Below are the code and all the weights of a small trained network. Each question names an input and a class and asks about switching units off, where a switched-off unit gives its printed mean instead of its output.

import numpy as np


def w(rows, s, z=0):
    codes = np.array(rows[::2]) - 128.0
    scale = np.full(codes.shape[1], s)
    scale[-1] = z or s
    return codes * scale


def norm(h):
    return h / np.sqrt((h * h).mean(-1, keepdims=True) + 1e-5)


def f(y):
    return np.maximum(y, 0)


def log_softmax(a):
    a = a - a.max(-1, keepdims=True)
    return a - np.log(np.exp(a).sum(-1, keepdims=True))


def net(x, mask):
    res = np.array(x, float).reshape(1, 8) / 4 @ E
    u = 0
    for l in range(3):
        y = f(norm(res) @ A[l][:, :-1].T + A[l][:, -1])
        res = res + np.where(mask[u : u + 9], y, B[l][:, -1]) @ B[l][:, :-1]
        u += 9
    return log_softmax(norm(res)[-1] @ U[:, :-1].T + U[:, -1])


A, B = {}, {}
E = w([
[121,64,43,181,113,102,145,230],'x0',
[181,153,101,118,62,81,108,76],'x1',
[176,135,200,123,3,139,124,169],'x2',
[108,199,122,79,114,143,226,103],'x3',
[93,94,189,104,80,98,128,127],'x4',
[161,146,179,233,158,130,214,83],'x5',
[138,131,27,191,104,154,131,165],'x6',
[168,163,92,80,164,154,237,211],'x7',
],0.0042)
A[0] = w([
[69,89,2,71,156,119,137,131,136],'0.n1',
[107,203,105,83,119,62,74,217,158],'0.n2',
[235,35,71,165,65,135,81,220,137],'0.n3',
[95,164,153,210,146,93,177,100,65],'0.n4',
[110,123,87,134,61,156,148,149,3],'0.n5',
[170,217,135,78,45,111,146,124,103],'0.n6',
[135,77,185,36,106,84,146,219,125],'0.n7',
[184,117,196,149,170,106,86,141,84],'0.n8',
[173,184,81,122,153,121,184,196,49],'0.n9',
],0.0062,0.0021)
B[0] = w([
[94,188,111,83,139,28,166,169,217],'0.n1',
[127,129,117,98,111,122,200,80,191],'0.n2',
[78,31,122,238,150,145,163,148,254],'0.n3',
[119,120,123,70,127,109,237,159,189],'0.n4',
[144,87,107,114,173,119,121,145,154],'0.n5',
[209,124,94,112,41,143,81,149,219],'0.n6',
[195,18,142,113,123,69,120,2,210],'0.n7',
[97,130,112,70,113,197,139,133,173],'0.n8',
[91,130,209,136,120,214,97,160,206],'0.n9',
],0.0058,0.0046)
A[1] = w([
[128,223,114,144,102,121,128,137,72],'1.n1',
[130,64,130,224,255,122,145,94,6],'1.n2',
[100,129,133,159,99,101,23,58,121],'1.n3',
[111,183,90,45,148,87,88,188,107],'1.n4',
[76,152,204,106,177,176,74,76,163],'1.n5',
[117,93,114,152,76,75,131,184,62],'1.n6',
[65,103,159,190,130,142,115,97,12],'1.n7',
[92,154,100,144,194,112,113,229,31],'1.n8',
[139,126,158,163,141,135,197,77,107],'1.n9',
],0.0068,0.0019)
B[1] = w([
[94,122,88,61,77,129,96,42,158],'1.n1',
[191,167,110,31,107,106,42,175,253],'1.n2',
[129,233,168,134,217,220,75,198,208],'1.n3',
[2,137,33,234,29,144,184,34,186],'1.n4',
[149,86,149,113,158,208,48,200,214],'1.n5',
[138,137,166,123,252,99,171,109,205],'1.n6',
[103,161,202,153,55,92,121,86,179],'1.n7',
[136,221,150,111,125,141,161,126,198],'1.n8',
[32,62,27,104,166,46,81,173,216],'1.n9',
],0.0048,0.004)
A[2] = w([
[132,201,87,168,186,102,54,83,229],'2.n1',
[93,184,106,65,165,41,43,105,8],'2.n2',
[171,111,113,254,71,162,89,176,102],'2.n3',
[85,65,222,102,80,107,148,78,186],'2.n4',
[201,105,105,170,106,95,117,192,209],'2.n5',
[90,103,209,169,120,164,55,144,123],'2.n6',
[40,92,162,158,136,138,114,44,10],'2.n7',
[204,169,155,82,35,118,147,81,114],'2.n8',
[103,90,100,157,92,118,89,178,254],'2.n9',
],0.0067,0.0012)
B[2] = w([
[130,24,163,100,147,106,166,110,209],'2.n1',
[143,46,194,150,120,162,131,70,229],'2.n2',
[110,107,185,178,136,142,139,4,234],'2.n3',
[182,86,71,123,115,49,95,176,255],'2.n4',
[80,71,156,154,173,162,134,52,224],'2.n5',
[115,233,112,151,116,148,113,186,238],'2.n6',
[185,135,232,191,7,85,154,227,182],'2.n7',
[234,171,2,110,134,138,89,84,247],'2.n8',
[115,136,162,132,182,152,181,82,223],'2.n9',
],0.0068,0.0039)
U = w([
[152,120,198,155,62,59,85,218,38],'0',
[238,131,47,76,70,110,114,99,155],'1',
[106,142,183,235,133,210,102,121,154],'2',
[105,6,142,135,186,89,180,106,253],'3',
[89,175,95,121,204,140,207,235,147],'4',
[172,131,181,41,165,179,56,156,90],'5',
[54,204,39,85,91,103,185,114,20],'6',
],0.012,0.0026)

Each question gives the input, the list of numbers given to net, and the class t.
The units are the neurons (one row each of A and B). Each row of codes is followed by its name. A weight is (code - 128) times the scale printed after its matrix; where a second scale follows, it is the last column's (A, B and U).
mask holds one flag per neuron, layer by layer. A switched-off neuron (its flag False) gives its mean, the last column of its row in B, instead of its output. The means were averaged over made-up inputs and are rounded, as every weight is.
A unit's drop is (log p(t) with every unit on - log p(t) with that unit switched off) / (log p(t) with every unit on - log p(t) with every unit switched off).
The circuit of an input: a set's keep is (log p(t) with only the set's units on - log p(t) with every unit switched off) / (log p(t) with every unit on - log p(t) with every unit switched off). Starting from the 12 units with the biggest drops (on a tie, the unit counted first), units are removed one at a time, each time the one whose removal leaves the highest keep (on an exact tie, the one counted first), for as long as the keep stays at least 0.8.
circuit, biggest first: the units of the circuit, biggest drop first
top k neurons: the k neurons with the biggest drops, biggest first
top k neurons in layer l: the k neurons of layer l with the biggest drops, biggest first
input [-2,6,-6,-2,-4,-1,2,-1], class 3: circuit, biggest first : 2.n1
input [7,-7,5,8,2,-4,-7,3], class 1: circuit, biggest first : 0.n7, 0.n3, 2.n8
input [-8,4,4,-1,8,4,-8,-4], class 1: top 3 neurons : 2.n8, 0.n3, 2.n4
input [2,6,7,6,-3,0,4,-4], class 2: top 2 neurons : 0.n3, 2.n3
input [5,2,2,3,-5,-7,2,0], class 4: circuit, biggest first : 0.n1, 0.n3
input [-7,5,2,-6,-1,6,-7,1], class 5: top 2 neurons : 1.n5, 0.n3
input [-3,-6,-3,1,8,-6,-5,-1], class 0: circuit, biggest first : 2.n7, 2.n4
input [3,5,-1,6,1,6,-5,2], class 1: top 2 neurons in layer 0 : 0.n3, 0.n6
input [2,4,0,1,-5,-3,5,4], class 4: circuit, biggest first : 0.n1, 0.n9
input [-5,-7,-8,-5,5,-8,8,7], class 6: circuit, biggest first : 1.n4, 0.n1
input [-1,8,-7,8,3,0,-6,-3], class 1: top 3 neurons : 0.n3, 0.n6, 2.n8
input [7,-4,-8,7,0,-8,1,4], class 6: circuit, biggest first : 1.n4, 0.n3
input [-7,8,2,-6,-3,6,-3,-5], class 5: top 3 neurons : 0.n3, 1.n3, 1.n4
input [1,-5,-7,3,0,-1,-4,1], class 4: top neuron : 0.n7
input [2,-1,-5,-3,-5,-1,-1,3], class 4: top 3 neurons : 0.n7, 0.n1, 1.n8
input [4,0,7,1,-8,7,3,-6], class 3: circuit, biggest first : 0.n4, 1.n9, 2.n5
input [-8,8,1,-1,2,5,1,-8], class 5: circuit, biggest first : 1.n3, 0.n3
input [-2,-5,8,5,-4,-2,5,8], class 1: circuit, biggest first : 0.n6, 0.n7
input [5,6,8,-3,-1,-4,-6,1], class 3: circuit, biggest first : 0.n3, 2.n5
input [3,3,6,-5,-3,1,-5,4], class 3: top 2 neurons : 0.n3, 0.n7
input [-6,0,7,-7,1,-8,6,2], class 3: top 2 neurons : 0.n3, 0.n2
input [-5,3,0,-1,1,8,3,6], class 6: top 2 neurons : 0.n3, 1.n9
